The points form a tree under 0. A name lists the branches taken from the top; the branches are $ ! ~ + ^ *. The symbol % goes to the parent.

In the rows, zero is written as 54.

Start here and follow the symbols in turn, left to right. Where do you end up?
Answer with the point's row; about right is enough.
[68, 46, 39, 39, 58, 58, 25, 32, 60, 50, 49, 32, 45, 43, 49, 45, 40, 53, 64, 54, 56, 48, 39, 42, 47, 51, 81]
%: [62, 41, 43, 49, 42, 67, 9, 47, 62, 65, 68, 45, 37, 36, 68, 45, 51, 58, 70, 42, 54, 57, 58, 44, 51, 48, 64]
[58, 52, 44, 26, 50, 42, 43, 46, 62, 44, 41, 59, 65, 87, 40, 31, 53, 63, 59, 57, 57, 44, 87, 73, 59, 45, 44]
%: [51, 29, 59, 33, 50, 39, 51, 55, 66, 45, 31, 63, 55, 63, 53, 42, 48, 51, 55, 68, 47, 53, 80, 58, 41, 74, 45]
[47, 42, 36, 50, 61, 84, 80, 53, 65, 48, 40, 57, 68, 47, 67, 53, 60, 44, 47, 81, 46, 60, 66, 67, 34, 46, 45]
%: [59, 40, 60, 37, 69, 66, 83, 58, 58, 31, 39, 76, 69, 44, 50, 59, 56, 64, 65, 79, 59, 63, 50, 60, 54, 47, 32]
[63, 56, 77, 73, 63, 36, 37, 44, 58, 51, 42, 50, 43, 62, 44, 56, 31, 51, 57, 39, 42, 65, 52, 56, 47, 47, 78]
%: [50, 56, 77, 77, 50, 34, 35, 65, 45, 60, 58, 50, 49, 59, 41, 49, 33, 48, 64, 20, 46, 43, 63, 52, 33, 38, 58]
[63, 50, 32, 17, 41, 51, 22, 33, 56, 62, 61, 61, 38, 63, 57, 36, 51, 49, 55, 43, 48, 48, 60, 51, 63, 40, 56]
%: [69, 32, 37, 37, 46, 70, 15, 55, 55, 63, 72, 43, 36, 59, 77, 44, 48, 50, 68, 50, 44, 52, 51, 41, 54, 60, 65]
[31, 36, 38, 70, 44, 28, 54, 57, 40, 64, 86, 52, 63, 74, 58, 55, 63, 59, 54, 51, 55, 45, 47, 49, 62, 68, 74]
%: [46, 53, 65, 63, 58, 34, 60, 56, 29, 51, 72, 32, 51, 53, 56, 47, 57, 66, 40, 56, 47, 45, 44, 52, 68, 77, 67]
[61, 56, 48, 32, 59, 71, 65, 43, 57, 45, 49, 71, 66, 43, 52, 51, 64, 59, 52, 72, 62, 69, 50, 72, 50, 37, 47]
%: [64, 47, 60, 42, 59, 73, 83, 45, 48, 35, 42, 74, 63, 39, 61, 63, 42, 67, 59, 68, 71, 60, 54, 66, 37, 55, 49]
[50, 71, 55, 46, 57, 61, 66, 54, 54, 54, 21, 87, 42, 48, 63, 62, 69, 46, 50, 74, 63, 59, 57, 47, 65, 69, 41]
%: [51, 65, 49, 59, 50, 81, 58, 38, 70, 42, 25, 71, 44, 57, 57, 60, 62, 48, 46, 70, 67, 53, 56, 29, 54, 53, 32]
[55, 47, 49, 63, 50, 43, 60, 71, 25, 57, 64, 36, 34, 52, 59, 46, 69, 72, 42, 52, 54, 61, 50, 73, 80, 78, 66]
%: [46, 52, 48, 62, 54, 37, 57, 50, 42, 51, 81, 19, 51, 65, 57, 38, 41, 56, 47, 43, 45, 42, 49, 55, 76, 76, 64]
[62, 44, 53, 47, 72, 78, 74, 54, 59, 66, 51, 75, 71, 48, 67, 68, 64, 63, 71, 75, 51, 58, 47, 57, 27, 47, 44]
%: [64, 42, 52, 41, 63, 63, 72, 46, 65, 38, 51, 72, 62, 35, 43, 59, 54, 62, 65, 89, 64, 54, 62, 71, 27, 57, 50]
[73, 62, 75, 84, 51, 34, 55, 55, 55, 35, 46, 44, 48, 54, 43, 58, 36, 59, 55, 32, 40, 56, 42, 56, 43, 44, 70]
%: [43, 61, 75, 72, 63, 28, 36, 59, 52, 60, 50, 50, 61, 56, 59, 39, 40, 48, 50, 37, 50, 51, 58, 66, 33, 30, 62]
[63, 60, 64, 33, 71, 63, 74, 55, 64, 41, 49, 76, 85, 27, 53, 62, 69, 56, 44, 74, 79, 46, 58, 48, 33, 59, 39]
%: [59, 48, 56, 39, 47, 59, 75, 41, 61, 47, 45, 78, 79, 46, 40, 63, 57, 54, 58, 86, 66, 65, 53, 55, 45, 50, 60]
[50, 56, 47, 44, 50, 50, 46, 51, 48, 57, 82, 42, 43, 70, 44, 33, 63, 54, 57, 44, 54, 65, 56, 72, 87, 52, 62]
%: [47, 58, 52, 62, 62, 40, 62, 63, 32, 63, 70, 21, 46, 50, 42, 44, 64, 60, 52, 45, 48, 58, 43, 57, 83, 66, 55]
[59, 45, 51, 38, 45, 57, 6, 59, 69, 49, 52, 48, 46, 49, 74, 47, 51, 51, 64, 51, 52, 38, 33, 40, 51, 58, 72]
^: [84, 53, 40, 50, 61, 56, 20, 49, 71, 66, 62, 48, 36, 55, 55, 43, 27, 56, 64, 55, 49, 53, 46, 57, 57, 64, 78]
[57, 72, 68, 63, 63, 29, 40, 68, 52, 53, 60, 37, 64, 50, 44, 46, 52, 64, 65, 31, 47, 50, 57, 32, 27, 49, 50]
%: [51, 63, 75, 82, 53, 38, 29, 67, 52, 53, 43, 56, 45, 45, 51, 57, 33, 47, 66, 11, 38, 55, 70, 49, 34, 37, 52]
[54, 53, 50, 36, 47, 37, 38, 55, 58, 45, 45, 78, 51, 79, 45, 42, 53, 43, 56, 57, 55, 61, 79, 71, 45, 63, 47]
%: [53, 41, 54, 34, 50, 43, 46, 54, 70, 39, 45, 60, 49, 71, 66, 47, 55, 55, 57, 60, 48, 54, 72, 55, 41, 73, 58]
[56, 78, 53, 56, 56, 47, 63, 58, 58, 58, 74, 57, 55, 60, 48, 71, 82, 56, 35, 61, 65, 39, 46, 31, 62, 59, 36]
%: [44, 62, 51, 81, 43, 73, 73, 57, 49, 55, 58, 59, 49, 55, 40, 63, 70, 44, 23, 58, 65, 47, 45, 33, 82, 53, 57]
[47, 53, 52, 51, 55, 44, 53, 57, 34, 61, 71, 21, 53, 55, 48, 41, 58, 53, 50, 52, 47, 46, 46, 50, 76, 70, 58]
!: [52, 52, 58, 54, 45, 50, 64, 78, 25, 61, 77, 51, 29, 43, 64, 53, 53, 61, 54, 45, 54, 51, 52, 66, 73, 77, 57]
[43, 52, 50, 59, 52, 43, 55, 59, 48, 62, 65, 14, 47, 61, 74, 36, 39, 55, 45, 46, 37, 42, 60, 65, 77, 57, 70]
%: [38, 51, 60, 66, 60, 32, 55, 64, 49, 64, 64, 34, 54, 54, 61, 38, 53, 62, 51, 41, 30, 49, 24, 63, 79, 71, 61]
[59, 44, 52, 44, 60, 83, 76, 36, 57, 39, 40, 52, 66, 52, 50, 65, 56, 62, 49, 73, 50, 53, 59, 73, 35, 43, 40]
%: [78, 33, 64, 38, 69, 79, 90, 41, 65, 44, 47, 83, 76, 39, 57, 63, 40, 54, 56, 76, 69, 53, 60, 63, 43, 44, 48]
[57, 30, 34, 46, 56, 62, 34, 65, 59, 65, 55, 33, 47, 53, 75, 37, 41, 51, 61, 55, 46, 35, 57, 66, 42, 39, 50]
%: [61, 40, 47, 54, 50, 53, 12, 48, 59, 57, 59, 49, 37, 59, 71, 48, 37, 50, 62, 42, 50, 37, 35, 43, 48, 55, 56]
[58, 42, 62, 33, 59, 72, 59, 40, 67, 56, 57, 62, 52, 40, 55, 71, 62, 40, 60, 54, 43, 82, 49, 46, 55, 52, 39]
~: [42, 38, 61, 50, 49, 44, 20, 59, 56, 47, 65, 36, 38, 57, 56, 37, 33, 54, 65, 37, 45, 68, 65, 38, 47, 61, 55]
[57, 48, 38, 46, 46, 59, 7, 55, 61, 68, 70, 39, 29, 61, 60, 43, 42, 67, 63, 38, 68, 48, 41, 49, 65, 50, 61]
%: [40, 29, 49, 62, 46, 29, 31, 63, 56, 52, 68, 47, 42, 65, 57, 41, 27, 51, 59, 33, 49, 71, 54, 44, 48, 73, 49]
[49, 61, 48, 44, 57, 41, 43, 46, 41, 64, 91, 41, 48, 68, 39, 30, 49, 72, 48, 50, 51, 53, 50, 77, 92, 44, 62]
%: [37, 47, 53, 57, 55, 32, 48, 63, 41, 60, 80, 16, 48, 67, 42, 49, 60, 55, 53, 47, 44, 43, 47, 60, 76, 75, 62]
[57, 78, 50, 72, 60, 67, 77, 57, 45, 62, 58, 55, 48, 59, 52, 66, 77, 42, 30, 67, 47, 48, 40, 28, 88, 55, 48]
+: [51, 83, 54, 56, 53, 61, 59, 52, 58, 56, 65, 52, 64, 55, 33, 59, 68, 51, 33, 63, 69, 48, 36, 32, 71, 57, 47]
[58, 57, 65, 29, 60, 63, 71, 47, 54, 47, 55, 67, 86, 34, 38, 64, 64, 64, 50, 72, 72, 54, 62, 51, 28, 50, 50]
%: [73, 50, 52, 54, 55, 76, 78, 38, 56, 51, 52, 74, 63, 35, 55, 66, 60, 60, 65, 78, 66, 64, 57, 61, 45, 51, 52]
[43, 39, 49, 52, 46, 32, 66, 59, 38, 71, 78, 38, 52, 79, 66, 56, 55, 56, 59, 51, 53, 47, 55, 61, 78, 72, 78]
%: [58, 52, 56, 53, 50, 40, 54, 69, 57, 64, 77, 15, 42, 59, 49, 52, 50, 54, 38, 51, 48, 48, 43, 58, 74, 71, 70]
[45, 42, 39, 40, 44, 23, 44, 60, 60, 26, 33, 46, 52, 62, 47, 39, 45, 57, 65, 76, 47, 57, 73, 67, 54, 79, 51]
~: [52, 42, 52, 34, 39, 52, 49, 48, 60, 59, 52, 66, 64, 73, 55, 50, 46, 62, 52, 54, 59, 61, 73, 82, 60, 72, 50]
[52, 62, 68, 73, 55, 60, 45, 67, 54, 42, 39, 44, 54, 52, 56, 36, 52, 45, 53, 35, 38, 47, 61, 62, 41, 34, 62]
%: [58, 67, 66, 78, 56, 25, 45, 66, 51, 52, 60, 43, 59, 49, 53, 42, 46, 57, 57, 22, 39, 56, 52, 51, 40, 41, 78]
[39, 37, 59, 51, 44, 36, 31, 62, 70, 54, 66, 36, 44, 47, 60, 41, 37, 56, 61, 30, 41, 68, 52, 47, 47, 76, 60]
+: [72, 28, 51, 35, 58, 36, 33, 62, 62, 51, 38, 64, 55, 71, 58, 45, 43, 72, 55, 77, 48, 49, 85, 57, 49, 65, 43]
[29, 62, 66, 62, 50, 38, 57, 50, 35, 49, 68, 24, 44, 59, 53, 37, 54, 48, 50, 49, 57, 59, 49, 60, 85, 50, 58]
% %: [36, 48, 57, 50, 59, 81, 70, 33, 55, 59, 51, 60, 61, 25, 60, 77, 57, 39, 48, 44, 39, 76, 44, 35, 60, 58, 44]
[57, 42, 47, 37, 64, 73, 85, 43, 64, 31, 49, 79, 67, 38, 59, 61, 46, 55, 70, 83, 69, 56, 54, 70, 27, 58, 55]
* %: [59, 42, 60, 39, 64, 63, 74, 47, 55, 48, 39, 81, 72, 35, 43, 61, 51, 59, 58, 83, 72, 55, 40, 72, 44, 53, 35]
[57, 77, 71, 60, 39, 43, 38, 45, 37, 57, 74, 64, 60, 63, 53, 35, 43, 60, 59, 22, 64, 67, 60, 70, 52, 31, 54]
% + %: [50, 50, 72, 80, 51, 26, 40, 66, 49, 51, 61, 51, 36, 52, 50, 42, 42, 55, 74, 21, 42, 54, 63, 54, 40, 35, 62]
[69, 61, 77, 76, 48, 27, 39, 58, 48, 57, 43, 53, 44, 54, 51, 47, 50, 49, 65, 25, 46, 55, 63, 50, 35, 32, 55]
+: [47, 67, 80, 64, 61, 35, 30, 73, 51, 53, 71, 55, 63, 38, 52, 44, 44, 64, 51, 34, 54, 52, 51, 34, 36, 42, 52]
[54, 79, 59, 59, 62, 55, 69, 57, 67, 62, 55, 44, 70, 45, 36, 66, 78, 49, 41, 55, 63, 42, 43, 26, 76, 59, 34]
% %: [49, 69, 52, 56, 50, 77, 66, 69, 59, 56, 50, 64, 47, 64, 51, 70, 69, 40, 45, 49, 57, 54, 35, 30, 58, 45, 47]
[82, 63, 77, 79, 63, 33, 47, 55, 57, 65, 51, 41, 46, 66, 39, 51, 34, 55, 70, 29, 39, 54, 49, 63, 39, 44, 73]
% % + ~: [51, 51, 57, 19, 32, 38, 41, 46, 62, 46, 43, 70, 58, 91, 53, 49, 50, 57, 55, 53, 61, 62, 74, 75, 69, 53, 47]
[61, 54, 35, 39, 53, 60, 31, 46, 61, 65, 68, 52, 38, 56, 58, 40, 39, 51, 59, 45, 46, 63, 56, 56, 60, 42, 58]
% %: [47, 31, 52, 53, 54, 33, 40, 64, 59, 57, 65, 30, 54, 55, 61, 38, 39, 54, 65, 32, 51, 79, 45, 39, 57, 56, 50]
[54, 56, 49, 68, 41, 68, 62, 43, 68, 70, 42, 78, 58, 74, 58, 83, 72, 53, 47, 79, 54, 44, 56, 40, 40, 62, 50]
% * %: [50, 52, 54, 52, 50, 63, 65, 39, 64, 49, 32, 69, 57, 69, 68, 60, 68, 46, 35, 77, 61, 59, 60, 34, 61, 68, 44]
[61, 49, 34, 50, 56, 68, 25, 56, 58, 71, 54, 24, 42, 53, 61, 30, 44, 43, 56, 55, 37, 36, 53, 53, 50, 54, 66]
% % * +: [35, 61, 55, 36, 63, 35, 39, 57, 36, 53, 84, 25, 73, 45, 44, 34, 50, 65, 50, 53, 51, 52, 52, 35, 66, 64, 47]
[51, 66, 51, 64, 56, 77, 56, 47, 64, 49, 50, 64, 53, 62, 52, 69, 67, 54, 43, 47, 59, 69, 54, 13, 74, 56, 44]
+: [51, 74, 50, 56, 57, 76, 66, 48, 72, 47, 16, 71, 56, 60, 53, 66, 66, 51, 33, 87, 66, 55, 58, 37, 60, 62, 25]
[53, 41, 27, 58, 61, 78, 30, 70, 69, 70, 48, 45, 34, 63, 75, 33, 51, 55, 55, 54, 51, 39, 57, 61, 54, 45, 60]
%: [64, 44, 45, 47, 42, 55, 23, 62, 71, 68, 61, 50, 37, 55, 66, 48, 51, 65, 73, 49, 49, 46, 52, 39, 57, 42, 69]
[56, 73, 80, 52, 33, 36, 35, 46, 60, 57, 50, 62, 46, 60, 56, 41, 46, 56, 55, 34, 54, 56, 65, 70, 40, 24, 57]
%: [56, 60, 76, 68, 60, 40, 41, 69, 47, 44, 55, 62, 56, 55, 64, 41, 28, 42, 55, 26, 39, 61, 67, 59, 39, 26, 58]
[54, 56, 63, 52, 44, 59, 69, 64, 55, 49, 25, 78, 43, 52, 57, 73, 71, 43, 38, 67, 62, 64, 53, 35, 63, 67, 54]
% !: [61, 69, 41, 55, 37, 73, 54, 60, 39, 51, 24, 73, 51, 49, 52, 64, 78, 51, 36, 68, 68, 66, 61, 47, 63, 66, 36]
[54, 54, 64, 59, 53, 41, 60, 61, 29, 62, 54, 37, 39, 43, 50, 55, 60, 57, 50, 53, 65, 52, 54, 64, 79, 84, 65]
% ^ % ^: [56, 67, 58, 62, 74, 27, 58, 49, 52, 51, 66, 29, 42, 52, 47, 66, 48, 57, 55, 57, 51, 57, 40, 54, 82, 68, 81]
[42, 68, 69, 67, 47, 54, 46, 66, 52, 53, 32, 41, 48, 65, 67, 51, 52, 44, 55, 27, 36, 43, 59, 66, 28, 34, 63]
% $ %: [57, 62, 76, 77, 45, 28, 42, 60, 39, 45, 43, 52, 61, 57, 62, 44, 42, 60, 68, 33, 51, 56, 52, 65, 41, 30, 45]
[58, 59, 37, 25, 41, 59, 14, 38, 49, 82, 60, 64, 43, 64, 44, 39, 56, 63, 59, 41, 63, 53, 62, 56, 73, 31, 57]
% ^ % %: [46, 28, 54, 43, 50, 32, 25, 66, 64, 48, 70, 47, 38, 57, 63, 49, 37, 53, 61, 31, 58, 75, 59, 45, 52, 60, 47]
[52, 56, 89, 74, 46, 40, 53, 72, 41, 49, 42, 72, 46, 46, 62, 49, 41, 78, 51, 20, 56, 60, 68, 61, 55, 45, 62]
% ^: [72, 54, 71, 66, 57, 43, 43, 54, 54, 54, 32, 46, 51, 46, 35, 53, 22, 48, 58, 37, 46, 57, 53, 48, 42, 45, 66]
[72, 67, 44, 36, 58, 62, 23, 52, 61, 54, 50, 48, 39, 53, 57, 56, 31, 53, 65, 57, 41, 51, 32, 49, 51, 65, 75]
%: [68, 35, 35, 40, 48, 58, 13, 59, 63, 61, 54, 53, 30, 58, 59, 38, 47, 60, 76, 47, 48, 52, 55, 51, 50, 57, 58]
[48, 63, 80, 73, 42, 36, 46, 75, 38, 52, 27, 66, 47, 26, 63, 44, 43, 61, 60, 29, 57, 54, 47, 66, 60, 40, 52]
% ~ % ^: [69, 57, 74, 67, 62, 26, 42, 54, 55, 42, 43, 45, 47, 57, 47, 60, 22, 53, 65, 44, 45, 49, 55, 59, 50, 52, 63]
[69, 58, 53, 34, 56, 73, 65, 44, 64, 51, 55, 76, 74, 45, 37, 45, 51, 55, 58, 70, 67, 63, 54, 82, 57, 31, 44]
% $: [60, 34, 38, 44, 68, 85, 72, 62, 46, 50, 46, 62, 58, 44, 46, 42, 54, 53, 46, 83, 57, 61, 59, 76, 39, 41, 38]
[61, 35, 45, 43, 51, 65, 18, 69, 66, 69, 69, 51, 24, 50, 55, 48, 58, 48, 58, 49, 61, 57, 47, 52, 67, 49, 68]
^ %: [60, 39, 42, 39, 37, 65, 11, 54, 51, 54, 61, 38, 33, 51, 69, 46, 46, 44, 58, 42, 55, 57, 48, 50, 45, 58, 67]
[51, 62, 53, 35, 34, 38, 40, 41, 63, 42, 46, 73, 51, 70, 49, 30, 50, 55, 57, 51, 55, 56, 82, 69, 58, 61, 54]
% ~ %: [49, 34, 56, 42, 40, 25, 43, 63, 71, 34, 31, 52, 47, 73, 63, 37, 50, 64, 51, 63, 53, 64, 72, 76, 39, 75, 51]
[52, 64, 72, 78, 57, 41, 45, 68, 54, 49, 63, 56, 54, 51, 53, 52, 50, 55, 55, 26, 39, 63, 56, 54, 33, 29, 51]
~: [56, 64, 75, 59, 45, 36, 52, 47, 54, 58, 56, 57, 49, 63, 48, 36, 46, 51, 59, 26, 49, 62, 65, 73, 59, 24, 69]
[57, 65, 52, 55, 43, 68, 61, 60, 47, 43, 30, 82, 34, 47, 60, 63, 70, 43, 41, 73, 69, 56, 67, 51, 65, 70, 42]
% * % *: [44, 57, 51, 62, 50, 67, 68, 42, 63, 65, 41, 69, 55, 86, 68, 74, 70, 48, 44, 62, 53, 62, 61, 35, 50, 71, 58]
[52, 54, 56, 60, 61, 64, 61, 48, 62, 53, 56, 66, 63, 36, 68, 68, 56, 30, 49, 44, 38, 85, 42, 38, 51, 43, 42]
$ % ! %: [52, 36, 50, 46, 58, 72, 60, 45, 66, 64, 55, 59, 50, 31, 65, 73, 75, 39, 49, 41, 46, 79, 44, 42, 47, 50, 48]
[56, 39, 36, 40, 40, 65, 13, 54, 60, 70, 55, 54, 38, 53, 64, 54, 40, 50, 65, 41, 63, 52, 52, 45, 47, 59, 72]
~ % ^ %: [59, 46, 46, 35, 44, 65, 15, 55, 66, 72, 65, 58, 35, 52, 63, 50, 50, 61, 60, 51, 57, 43, 54, 53, 46, 61, 71]
[54, 38, 50, 42, 36, 66, 15, 40, 64, 53, 57, 41, 35, 49, 68, 49, 47, 48, 69, 41, 46, 35, 48, 48, 44, 54, 58]
~ %: [70, 41, 38, 46, 54, 59, 12, 65, 66, 68, 71, 57, 45, 49, 65, 47, 52, 54, 65, 52, 52, 51, 45, 42, 61, 56, 61]
[50, 69, 80, 63, 57, 40, 41, 65, 50, 55, 65, 46, 74, 33, 53, 45, 49, 67, 58, 32, 56, 42, 55, 39, 24, 35, 55]
%: [54, 62, 76, 79, 54, 36, 40, 68, 45, 57, 55, 43, 51, 58, 54, 44, 39, 55, 55, 29, 46, 54, 55, 56, 42, 32, 49]
[45, 63, 42, 63, 42, 58, 76, 45, 66, 59, 38, 76, 60, 66, 65, 62, 83, 47, 46, 70, 66, 45, 64, 27, 57, 62, 41]
%: [45, 86, 52, 52, 42, 70, 70, 33, 67, 44, 37, 62, 60, 60, 53, 73, 75, 49, 34, 76, 70, 57, 68, 47, 45, 63, 38]
[60, 81, 64, 65, 52, 60, 52, 82, 47, 60, 46, 38, 60, 49, 72, 37, 48, 48, 62, 28, 29, 54, 70, 72, 40, 30, 54]
% %: [37, 33, 65, 57, 53, 42, 36, 63, 61, 51, 71, 37, 34, 58, 66, 38, 26, 52, 55, 31, 43, 67, 63, 53, 57, 68, 55]
[74, 63, 47, 23, 31, 59, 13, 44, 56, 70, 61, 70, 40, 62, 62, 28, 51, 55, 59, 29, 60, 51, 65, 61, 64, 31, 51]
% % %: [51, 42, 67, 48, 57, 67, 50, 37, 61, 60, 52, 61, 60, 43, 61, 79, 59, 38, 59, 43, 37, 85, 44, 49, 56, 53, 36]
[65, 63, 65, 30, 47, 70, 70, 50, 69, 37, 59, 81, 70, 47, 48, 44, 55, 53, 68, 65, 61, 70, 62, 75, 38, 34, 37]
%: [63, 51, 48, 36, 71, 77, 78, 41, 61, 39, 33, 66, 64, 34, 55, 61, 57, 46, 45, 92, 58, 55, 66, 64, 33, 59, 48]
[48, 64, 67, 46, 54, 42, 42, 39, 42, 70, 74, 49, 39, 69, 52, 41, 57, 55, 53, 47, 53, 57, 50, 89, 82, 54, 62]
% + %: [42, 59, 48, 45, 65, 34, 51, 56, 12, 66, 76, 20, 45, 55, 52, 43, 58, 50, 52, 56, 46, 41, 39, 64, 74, 68, 64]
[36, 40, 57, 62, 49, 32, 63, 50, 44, 60, 83, 38, 56, 62, 59, 56, 57, 54, 64, 50, 52, 31, 34, 50, 57, 81, 70]
% % ~ *: [44, 51, 67, 77, 43, 32, 41, 56, 54, 60, 59, 57, 59, 72, 71, 67, 53, 64, 57, 23, 41, 53, 41, 50, 23, 36, 61]
[49, 60, 36, 60, 36, 69, 71, 46, 71, 69, 30, 80, 55, 82, 61, 71, 69, 38, 60, 68, 61, 55, 60, 36, 47, 64, 51]
%: [44, 66, 47, 54, 44, 68, 66, 31, 74, 55, 29, 67, 63, 77, 73, 67, 70, 44, 32, 78, 63, 54, 57, 38, 49, 61, 45]
[47, 65, 55, 50, 72, 35, 50, 55, 40, 57, 75, 24, 66, 55, 45, 63, 66, 61, 54, 50, 63, 58, 55, 39, 65, 65, 50]
% $ %: [42, 45, 52, 65, 62, 33, 55, 53, 26, 62, 79, 25, 50, 52, 55, 43, 60, 46, 61, 49, 39, 42, 54, 58, 75, 68, 56]
[46, 63, 60, 42, 51, 47, 46, 44, 30, 72, 82, 38, 45, 61, 40, 24, 57, 62, 53, 53, 56, 58, 48, 73, 89, 54, 51]
% +: [51, 60, 53, 62, 71, 33, 42, 63, 34, 51, 79, 19, 69, 44, 39, 41, 66, 57, 50, 43, 58, 39, 47, 38, 61, 73, 50]
[48, 70, 70, 54, 48, 33, 45, 44, 52, 50, 53, 68, 50, 56, 49, 21, 33, 62, 63, 10, 66, 68, 65, 68, 61, 30, 54]
% ^ % ~: [52, 71, 72, 66, 53, 35, 51, 47, 39, 67, 66, 62, 57, 58, 40, 32, 37, 74, 54, 29, 60, 66, 61, 64, 61, 30, 59]
[59, 48, 78, 71, 49, 42, 45, 73, 34, 47, 53, 66, 41, 49, 69, 58, 47, 73, 61, 26, 62, 70, 62, 62, 56, 47, 54]
% ! %: [49, 57, 70, 76, 58, 34, 43, 62, 42, 34, 58, 56, 53, 50, 59, 40, 43, 50, 71, 28, 47, 60, 48, 44, 48, 32, 67]
[48, 76, 59, 65, 41, 80, 56, 54, 70, 51, 45, 66, 48, 52, 46, 76, 55, 49, 47, 57, 51, 62, 46, 28, 62, 49, 36]
% !: [64, 43, 50, 51, 58, 75, 71, 50, 72, 52, 72, 69, 64, 28, 60, 68, 59, 62, 71, 46, 59, 68, 47, 58, 36, 43, 52]
[67, 74, 75, 74, 66, 33, 45, 38, 62, 43, 37, 55, 48, 59, 36, 50, 34, 56, 52, 25, 31, 70, 54, 59, 38, 42, 63]
% ! % ^: [61, 72, 76, 71, 62, 35, 45, 45, 59, 45, 46, 45, 46, 53, 59, 54, 32, 45, 50, 41, 44, 50, 55, 52, 50, 52, 70]
[67, 51, 51, 40, 61, 67, 72, 45, 66, 52, 40, 77, 71, 39, 31, 57, 53, 52, 62, 74, 59, 58, 52, 73, 57, 44, 36]
% * %: [63, 45, 54, 41, 65, 69, 83, 38, 67, 43, 38, 75, 65, 38, 57, 66, 50, 56, 61, 75, 58, 48, 50, 65, 42, 65, 40]
[44, 49, 66, 69, 45, 26, 56, 57, 49, 55, 60, 60, 70, 70, 70, 60, 50, 59, 66, 43, 42, 50, 56, 46, 39, 37, 68]
%: [46, 48, 81, 74, 54, 38, 30, 78, 53, 50, 46, 50, 47, 46, 46, 52, 23, 54, 70, 27, 30, 64, 66, 64, 40, 30, 59]
[64, 52, 26, 43, 44, 58, 15, 44, 61, 72, 65, 66, 45, 50, 56, 27, 44, 51, 61, 24, 61, 48, 66, 49, 71, 41, 46]
%: [56, 43, 39, 43, 46, 60, 10, 62, 66, 61, 70, 41, 42, 47, 47, 55, 35, 37, 68, 51, 59, 49, 45, 37, 48, 61, 59]
[67, 62, 70, 66, 63, 34, 44, 47, 53, 38, 48, 46, 42, 50, 42, 65, 32, 56, 63, 43, 37, 58, 53, 53, 31, 47, 64]
% ! %: [50, 73, 71, 83, 44, 29, 38, 78, 52, 52, 63, 54, 61, 48, 67, 49, 55, 48, 69, 17, 43, 64, 63, 48, 30, 38, 52]
[64, 52, 50, 39, 39, 58, 18, 37, 61, 58, 61, 69, 45, 64, 63, 39, 48, 68, 57, 37, 62, 54, 38, 63, 55, 44, 49]
% ~ %: [65, 44, 34, 41, 42, 46, -1, 59, 57, 61, 66, 44, 42, 62, 60, 42, 43, 47, 71, 45, 54, 46, 58, 40, 62, 59, 62]
[42, 63, 51, 58, 32, 74, 67, 52, 63, 49, 35, 79, 56, 74, 64, 81, 71, 52, 54, 52, 53, 33, 50, 30, 37, 69, 49]
% * %: [49, 59, 37, 60, 44, 74, 69, 49, 67, 50, 16, 77, 37, 63, 50, 69, 73, 42, 37, 67, 68, 59, 69, 40, 59, 64, 41]
[58, 70, 47, 60, 38, 66, 70, 48, 81, 35, 38, 84, 56, 68, 69, 60, 71, 43, 44, 76, 61, 63, 65, 38, 53, 55, 43]
% * % %: [62, 53, 63, 53, 73, 74, 65, 42, 62, 56, 52, 66, 59, 34, 53, 72, 54, 34, 45, 53, 48, 88, 38, 41, 67, 42, 29]
[42, 35, 46, 45, 50, 71, 85, 59, 55, 42, 62, 80, 72, 61, 65, 72, 39, 64, 72, 86, 63, 45, 43, 53, 30, 45, 53]
% +: [55, 51, 58, 37, 74, 69, 62, 53, 51, 41, 46, 65, 76, 36, 33, 60, 57, 62, 61, 86, 66, 45, 60, 48, 38, 58, 37]
[61, 63, 63, 72, 40, 30, 35, 48, 48, 57, 54, 54, 60, 71, 52, 37, 42, 67, 66, 20, 61, 63, 72, 68, 51, 25, 44]
% ~ % %: [42, 33, 57, 46, 51, 32, 28, 64, 51, 49, 56, 36, 30, 64, 56, 32, 35, 58, 61, 27, 48, 61, 55, 47, 43, 70, 61]
[57, 56, 46, 38, 69, 82, 71, 33, 66, 59, 62, 83, 67, 53, 53, 57, 58, 73, 58, 69, 70, 63, 56, 74, 49, 38, 41]
% +: [47, 41, 54, 28, 58, 65, 62, 51, 63, 38, 47, 72, 88, 30, 55, 63, 62, 70, 66, 78, 59, 50, 58, 43, 45, 64, 41]
[63, 75, 51, 68, 62, 74, 61, 60, 47, 67, 73, 62, 43, 53, 50, 69, 69, 58, 35, 57, 61, 46, 31, 34, 80, 61, 38]
%: [45, 64, 40, 63, 55, 87, 69, 47, 67, 55, 40, 64, 47, 57, 52, 86, 69, 38, 46, 50, 51, 69, 44, 29, 62, 50, 45]
[51, 42, 56, 26, 67, 28, 50, 64, 56, 42, 35, 57, 40, 76, 62, 51, 49, 57, 55, 72, 55, 59, 84, 63, 37, 78, 45]
~: [48, 55, 63, 27, 40, 34, 61, 48, 71, 50, 42, 65, 55, 71, 44, 35, 47, 55, 48, 69, 42, 64, 77, 67, 63, 50, 45]
